Here is a tiny trained network, its code and every weight. The questions are about switching its units off for an input and a class, where a switched-off unit gives its printed mean instead of its output.

import numpy as np


def w(rows, s, z=0):
    codes = np.array(rows[::2]) - 128.0
    scale = np.full(codes.shape[1], s)
    scale[-1] = z or s
    return codes * scale


def norm(h):
    return h / np.sqrt((h * h).mean(-1, keepdims=True) + 1e-5)


def f(y):
    return np.maximum(y, 0)


def log_softmax(a):
    a = a - a.max(-1, keepdims=True)
    return a - np.log(np.exp(a).sum(-1, keepdims=True))


def net(x, mask):
    res = np.array(x, float).reshape(1, 2) / 4 @ E
    u = 0
    for l in range(4):
        y = f(norm(res) @ A[l][:, :-1].T + A[l][:, -1])
        res = res + np.where(mask[u : u + 6], y, B[l][:, -1]) @ B[l][:, :-1]
        u += 6
    return log_softmax(norm(res)[-1] @ U[:, :-1].T + U[:, -1])


A, B = {}, {}
E = w([
[49,60,33,49,3,174,103,146,142,66,95,175],'x0',
[130,167,95,84,109,119,190,143,121,106,81,89],'x1',
],0.0032)
A[0] = w([
[120,242,89,93,185,124,183,197,87,140,63,53,63],'0.n0',
[150,143,60,42,64,106,154,137,111,50,46,83,45],'0.n1',
[107,87,46,105,116,128,81,25,127,124,176,196,251],'0.n2',
[186,205,109,179,201,67,227,159,61,182,71,9,111],'0.n3',
[179,202,217,145,222,5,179,100,115,177,151,25,39],'0.n4',
[208,215,167,178,189,100,87,56,159,209,208,167,18],'0.n5',
],0.0033,0.0023)
B[0] = w([
[224,96,157,188,98,191,78,169,64,211,225,105,180],'0.n0',
[138,154,77,119,116,74,110,209,40,124,118,93,196],'0.n1',
[71,103,105,206,178,97,86,137,142,214,167,76,217],'0.n2',
[124,219,246,84,157,94,132,71,187,15,139,167,234],'0.n3',
[4,111,128,127,219,80,80,84,124,118,110,166,254],'0.n4',
[221,122,46,132,21,123,208,143,181,116,136,75,226],'0.n5',
],0.0039,0.0063)
A[1] = w([
[254,142,191,162,114,129,201,154,188,169,161,112,179],'1.n0',
[56,184,228,93,165,129,163,93,200,66,103,234,39],'1.n1',
[77,84,151,169,200,187,102,84,158,190,139,99,115],'1.n2',
[207,184,169,94,103,185,208,170,108,37,57,63,65],'1.n3',
[60,70,194,130,119,248,122,33,159,130,134,208,1],'1.n4',
[172,243,197,100,106,84,228,132,151,32,117,73,115],'1.n5',
],0.0043,0.0021)
B[1] = w([
[123,112,37,88,86,198,129,47,73,73,181,113,212],'1.n0',
[37,253,150,191,243,24,157,60,182,142,140,110,239],'1.n1',
[203,117,183,117,23,107,164,129,125,166,101,179,213],'1.n2',
[221,166,219,108,53,86,118,175,94,156,205,170,151],'1.n3',
[189,205,202,186,173,54,101,169,157,166,134,125,142],'1.n4',
[172,216,215,60,148,123,115,146,69,117,200,69,255],'1.n5',
],0.0045,0.0048)
A[2] = w([
[69,185,189,174,226,125,133,95,199,4,88,33,154],'2.n0',
[143,84,50,146,109,227,206,101,213,148,181,97,4],'2.n1',
[128,148,183,171,199,135,50,104,99,160,168,185,132],'2.n2',
[50,104,29,114,114,155,123,224,84,131,52,62,37],'2.n3',
[225,137,18,161,169,181,119,112,111,135,159,158,3],'2.n4',
[77,71,82,112,59,140,131,167,145,140,101,203,51],'2.n5',
],0.0046,0.0022)
B[2] = w([
[2,217,160,74,255,91,74,76,139,212,253,242,254],'2.n0',
[42,110,49,151,62,103,138,30,120,103,205,168,151],'2.n1',
[65,65,98,179,41,175,152,195,179,145,78,86,203],'2.n2',
[78,31,21,106,198,159,5,112,63,40,20,33,218],'2.n3',
[2,118,66,131,128,151,161,93,217,88,157,114,144],'2.n4',
[198,217,125,64,212,146,136,166,113,72,124,78,196],'2.n5',
],0.0044,0.0063)
A[3] = w([
[66,155,86,100,216,88,86,159,101,46,157,93,24],'3.n0',
[159,20,174,223,130,116,100,132,211,179,112,162,55],'3.n1',
[37,214,183,202,235,122,152,173,177,149,166,114,184],'3.n2',
[60,176,185,171,252,139,52,140,201,119,177,156,82],'3.n3',
[132,155,132,63,49,131,217,46,57,78,143,187,202],'3.n4',
[133,149,44,25,179,168,66,162,77,50,95,45,3],'3.n5',
],0.0048,0.0016)
B[3] = w([
[171,55,88,69,229,119,124,56,60,105,59,67,236],'3.n0',
[59,93,121,201,111,17,57,136,46,165,46,190,167],'3.n1',
[174,166,113,4,173,47,149,77,47,215,209,193,255],'3.n2',
[64,203,147,57,145,65,227,20,25,200,119,220,248],'3.n3',
[158,126,151,201,131,201,222,177,229,120,108,54,160],'3.n4',
[91,76,26,103,253,181,65,113,136,45,102,87,243],'3.n5',
],0.0047,0.0073)
U = w([
[242,102,215,170,61,194,238,221,202,165,36,172,5],'0',
[41,246,207,46,236,29,195,14,47,214,235,217,252],'1',
[130,68,244,70,119,222,166,175,215,58,62,225,3],'2',
[242,210,220,45,104,198,160,244,27,39,217,34,155],'3',
[100,21,3,50,247,192,18,169,28,7,30,33,212],'4',
[39,55,54,232,36,199,233,35,233,102,237,109,182],'5',
[140,87,239,85,117,247,133,155,196,103,60,207,3],'6',
[42,40,161,231,57,27,53,187,70,234,38,223,250],'7',
],0.0053,0.0038)

Each question gives the input, the list of numbers given to net, and the class t.
The units are the neurons (one row each of A and B). Each row of codes is followed by its name. A weight is (code - 128) times the scale printed after its matrix; where a second scale follows, it is the last column's (A, B and U).
mask holds one flag per neuron, layer by layer. A switched-off neuron (its flag False) gives its mean, the last column of its row in B, instead of its output. The means were averaged over made-up inputs and are rounded, as every weight is.
A unit's drop is (log p(t) with every unit on - log p(t) with that unit switched off) / (log p(t) with every unit on - log p(t) with every unit switched off).
unit that matters most: the unit with the biggest drop
top k neurons: the k neurons with the biggest drops, biggest first
top k neurons in layer l: the k neurons of layer l with the biggest drops, biggest first
drop when u is switched off: that unit's drop, to one decimal
input [-1,8], class 3: top 4 neurons in layer 0	(0.n0, 0.n1, 0.n2, 0.n4)
input [1,-1], class 7: top 2 neurons	(0.n2, 2.n0)
input [4,7], class 4: unit that matters most	0.n3
input [3,-2], class 4: top 2 neurons	(0.n3, 1.n1)
input [-5,-8], class 5: top 4 neurons	(0.n5, 0.n3, 1.n0, 1.n1)
input [0,1], class 3: top 2 neurons in layer 0	(0.n4, 0.n0)
input [-4,-8], class 5: top 3 neurons	(0.n5, 0.n3, 1.n0)
input [-3,-6], class 5: top 2 neurons	(0.n3, 0.n5)
input [2,7], class 3: top 3 neurons	(0.n4, 1.n3, 0.n2)
input [0,0], class 0: top 3 neurons	(0.n3, 0.n1, 0.n4)
input [8,-7], class 4: top 2 neurons in layer 2	(2.n5, 2.n0)
input [4,-5], class 7: top 3 neurons	(0.n1, 0.n5, 2.n0)
input [3,8], class 4: top 2 neurons in layer 0	(0.n3, 0.n1)
input [0,-4], class 5: unit that matters most	0.n4
input [-2,-6], class 5: drop when 0.n5 is switched off	0.9
input [6,-8], class 7: drop when 2.n0 is switched off	0.5
input [2,-6], class 7: drop when 2.n0 is switched off	0.2
input [8,-8], class 7: top 2 neurons in layer 1	(1.n4, 1.n0)
input [-3,-5], class 5: top 2 neurons in layer 1	(1.n1, 1.n0)
input [0,7], class 3: unit that matters most	0.n0
input [-2,-5], class 5: top 2 neurons	(0.n5, 0.n3)
